Below is a small trained network, with its code and all its weights. Each question gives an input and a class and asks what happens when units are switched off, that is, made to give their printed mean instead of their output.

import numpy as np


def w(rows, s, z=0):
    codes = np.array(rows[::2]) - 128.0
    scale = np.full(codes.shape[1], s)
    scale[-1] = z or s
    return codes * scale


def norm(h):
    return h / np.sqrt((h * h).mean(-1, keepdims=True) + 1e-5)


def f(y):
    return y / 2 * (1 + np.tanh(0.7978845608 * (y + 0.044715 * y**3)))


def log_softmax(a):
    a = a - a.max(-1, keepdims=True)
    return a - np.log(np.exp(a).sum(-1, keepdims=True))


def net(x, mask):
    res = np.array(x, float).reshape(1, 8) / 4 @ E
    u = 0
    for l in range(2):
        y = f(norm(res) @ A[l][:, :-1].T + A[l][:, -1])
        res = res + np.where(mask[u : u + 6], y, B[l][:, -1]) @ B[l][:, :-1]
        u += 6
    return log_softmax(norm(res)[-1] @ U[:, :-1].T + U[:, -1])


A, B = {}, {}
E = w([
[118,168,214,152,152,194,127,64,151,142],'x0',
[135,121,134,137,133,122,123,129,122,134],'x1',
[124,131,126,126,127,128,130,127,131,122],'x2',
[129,129,121,135,135,132,123,132,125,127],'x3',
[133,62,102,133,168,137,229,188,104,150],'x4',
[131,122,135,123,127,123,128,126,123,131],'x5',
[250,183,93,68,176,102,148,83,117,114],'x6',
[129,131,131,126,117,127,136,126,130,126],'x7',
],0.02)
A[0] = w([
[242,156,73,75,188,90,200,115,127,131,70],'0.n0',
[248,199,124,113,177,141,164,75,132,151,13],'0.n1',
[136,102,51,116,59,76,113,184,122,137,192],'0.n2',
[247,204,100,61,159,108,99,52,126,111,123],'0.n3',
[129,104,152,159,184,173,254,132,132,134,1],'0.n4',
[131,122,58,100,58,59,61,160,129,120,144],'0.n5',
],0.023,0.0072)
B[0] = w([
[209,157,6,185,151,200,254,85,53,131,241],'0.n0',
[35,98,154,108,162,61,103,137,145,42,220],'0.n1',
[90,125,123,126,193,108,185,94,106,45,200],'0.n2',
[108,90,208,70,186,76,106,185,194,84,254],'0.n3',
[83,99,111,79,63,82,53,191,113,158,190],'0.n4',
[95,100,71,108,24,101,39,139,69,214,192],'0.n5',
],0.019,0.03)
A[1] = w([
[88,166,81,156,112,107,113,2,65,78,56],'1.n0',
[115,133,105,123,32,161,70,152,85,225,94],'1.n1',
[207,124,128,116,190,130,197,154,157,112,175],'1.n2',
[136,218,175,194,81,173,52,23,149,128,99],'1.n3',
[104,84,79,78,155,77,142,179,90,106,4],'1.n4',
[118,150,199,98,142,107,73,143,185,109,221],'1.n5',
],0.032,0.003)
B[1] = w([
[116,161,207,149,143,144,116,135,198,95,179],'1.n0',
[122,176,222,166,226,156,188,84,205,7,200],'1.n1',
[99,193,166,207,10,194,75,73,127,201,174],'1.n2',
[162,137,33,160,57,167,152,100,45,220,159],'1.n3',
[173,81,105,65,98,102,69,176,116,220,254],'1.n4',
[131,167,96,193,100,187,166,87,100,134,191],'1.n5',
],0.021,0.043)
U = w([
[13,153,252,148,155,132,71,125,218,28,163],'0',
[108,45,95,39,101,59,59,232,113,192,4],'1',
[200,185,28,230,102,226,254,73,60,189,228],'2',
],0.01,0.0019)

Each question gives the input, the list of numbers given to net, and the class t.
The units are the neurons (one row each of A and B). Each row of codes is followed by its name. A weight is (code - 128) times the scale printed after its matrix; where a second scale follows, it is the last column's (A, B and U).
mask holds one flag per neuron, layer by layer. A switched-off neuron (its flag False) gives its mean, the last column of its row in B, instead of its output. The means were averaged over made-up inputs and are rounded, as every weight is.
A unit's drop is (log p(t) with every unit on - log p(t) with that unit switched off) / (log p(t) with every unit on - log p(t) with every unit switched off).
unit that matters most: the unit with the biggest drop
k most important neurons: the k neurons with the biggest drops, biggest first
k most important neurons of layer l: the k neurons of layer l with the biggest drops, biggest first
input [-3,8,-5,-5,3,-3,4,8], class 2: unit that matters most => 0.n0
input [-8,5,4,-6,-1,6,-2,2], class 0: 3 most important neurons => (0.n3, 1.n0, 1.n1)
input [-3,-1,8,-1,-2,-1,0,-2], class 0: 3 most important neurons => (1.n1, 0.n5, 0.n1)
input [3,4,6,5,-5,-3,0,-1], class 2: 4 most important neurons => (1.n5, 0.n1, 1.n1, 1.n0)
input [1,0,7,-6,8,-6,-1,-2], class 0: 3 most important neurons => (1.n1, 0.n4, 0.n3)
input [3,4,3,-6,2,8,6,-4], class 1: 2 most important neurons => (0.n3, 0.n1)
input [5,-6,-6,4,-1,2,8,-7], class 0: 4 most important neurons => (0.n1, 0.n5, 0.n4, 1.n2)
input [5,3,1,8,0,-6,8,4], class 0: 3 most important neurons => (0.n1, 0.n5, 0.n4)
input [-1,3,2,7,0,-8,7,3], class 1: 4 most important neurons of layer 1 => (1.n5, 1.n1, 1.n4, 1.n3)
input [2,-8,-8,-1,8,-2,5,3], class 1: 4 most important neurons => (0.n4, 0.n1, 1.n4, 1.n5)
input [1,-4,2,8,0,7,4,-3], class 0: 3 most important neurons => (0.n5, 0.n1, 1.n3)
input [-5,-1,-1,8,-1,5,-4,2], class 0: 3 most important neurons of layer 0 => (0.n3, 0.n1, 0.n5)
input [5,6,-3,5,0,2,6,7], class 0: 3 most important neurons => (0.n5, 0.n1, 0.n4)
input [-7,3,2,-2,0,-4,-8,2], class 0: 2 most important neurons of layer 0 => (0.n3, 0.n5)
input [1,0,3,-8,6,-6,2,7], class 1: unit that matters most => 0.n4
input [4,7,2,-8,-3,6,0,-2], class 2: 2 most important neurons => (1.n5, 1.n1)
input [2,2,-6,3,4,-6,4,2], class 1: 2 most important neurons of layer 0 => (0.n4, 0.n1)
input [0,0,3,1,4,-6,-8,7], class 1: 2 most important neurons of layer 0 => (0.n5, 0.n0)
input [-8,-7,6,-6,-8,5,-2,5], class 0: 2 most important neurons of layer 0 => (0.n5, 0.n3)
input [-3,-7,-3,-8,0,2,-2,7], class 0: 3 most important neurons of layer 0 => (0.n3, 0.n1, 0.n5)
input [4,-8,4,-5,-1,-4,-5,0], class 2: unit that matters most => 0.n5
